[-54 0 19 16 -12 12 36 -32 -25 -52]
[49 -20 56 12 25 1 36 -22 1 6]
[-32 -5 22 -13 -33 -34 36 -6 8 54]
[9 -56 4 -23 -4 -29 36 -53 -3 -26]
[-2 -6 7 6 -38 -19 36 25 66 -2]
[23 -15 -17 -8 43 -25 36 36 -15 17]
[22 -57 18 17 1 -21 36 14 14 12]
[29 14 19 -43 38 8 36 -50 7 -23]
[-16 38 -12 -14 -23 -11 36 34 -27 6]
->
[-16 38 -12 -14 -23 -11 36 34 -27 6]
[29 14 19 -43 38 8 36 -50 7 -23]
[-54 0 19 16 -12 12 36 -32 -25 -52]
[-32 -5 22 -13 -33 -34 36 -6 8 54]
[-2 -6 7 6 -38 -19 36 25 66 -2]
[23 -15 -17 -8 43 -25 36 36 -15 17]
[49 -20 56 12 25 1 36 -22 1 6]
[9 -56 4 -23 -4 -29 36 -53 -3 -26]
[22 -57 18 17 1 -21 36 14 14 12]

[54 -45 11 11 -2]
[47 -37 -21 -27 -22]
[22 -5 -65 -9 -18]
->
[22 -5 -65 -9 -18]
[47 -37 -21 -27 -22]
[54 -45 11 11 -2]

[20 30 -32 43 -7 13 -17 11 46 29 7]
[35 12 -19 37 23 14 -45 13 4 16 15]
[-28 25 19 21 -4 -42 18 -5 0 17 -39]
[30 -22 19 -46 -74 51 26 0 -1 -20 44]
[0 4 -16 23 43 -11 -29 4 5 7 -8]
->
[20 30 -32 43 -7 13 -17 11 46 29 7]
[-28 25 19 21 -4 -42 18 -5 0 17 -39]
[35 12 -19 37 23 14 -45 13 4 16 15]
[0 4 -16 23 43 -11 -29 4 5 7 -8]
[30 -22 19 -46 -74 51 26 0 -1 -20 44]

[-5 36 34 1 25]
[8 62 -18 2 -12]
[-27 -14 2 17 23]
[-2 12 -16 -19 -23]
[-7 10 25 -21 -19]
[32 29 -2 -19 -27]
[46 -64 15 -43 -43]
->
[8 62 -18 2 -12]
[-5 36 34 1 25]
[32 29 -2 -19 -27]
[-2 12 -16 -19 -23]
[-7 10 25 -21 -19]
[-27 -14 2 17 23]
[46 -64 15 -43 -43]

[-15 -55 -3 -52 29 -41 26 -65 1 34 69 29]
[-17 -38 20 68 48 -30 41 -42 9 21 63 14]
->
[-17 -38 20 68 48 -30 41 -42 9 21 63 14]
[-15 -55 -3 -52 29 -41 26 -65 1 34 69 29]

[52 -8 7 -44 -23 38 -42 17 -21 -9 53 -4 4 27 -12]
[-33 10 -12 9 3 -37 12 -27 10 18 -30 -1 52 -27 13]
->
[-33 10 -12 9 3 -37 12 -27 10 18 -30 -1 52 -27 13]
[52 -8 7 -44 -23 38 -42 17 -21 -9 53 -4 4 27 -12]

[-9 2 -1 14 12 -18 -32 -32 0 12 -14 -4 -19 3]
[2 21 26 -1 -10 35 -27 -10 1 5 18 -7 9 8]
[6 -16 20 -27 -63 17 -27 -10 14 13 46 -20 26 -44]
[14 -4 34 3 28 38 -14 19 19 -20 27 -6 14 -2]
[8 -8 3 -30 -45 18 44 28 0 -16 12 11 18 -3]
[-18 12 -44 26 38 -53 25 -14 -24 9 -59 19 -38 33]
->
[2 21 26 -1 -10 35 -27 -10 1 5 18 -7 9 8]
[-18 12 -44 26 38 -53 25 -14 -24 9 -59 19 -38 33]
[-9 2 -1 14 12 -18 -32 -32 0 12 -14 -4 -19 3]
[14 -4 34 3 28 38 -14 19 19 -20 27 -6 14 -2]
[8 -8 3 -30 -45 18 44 28 0 -16 12 11 18 -3]
[6 -16 20 -27 -63 17 -27 -10 14 13 46 -20 26 -44]
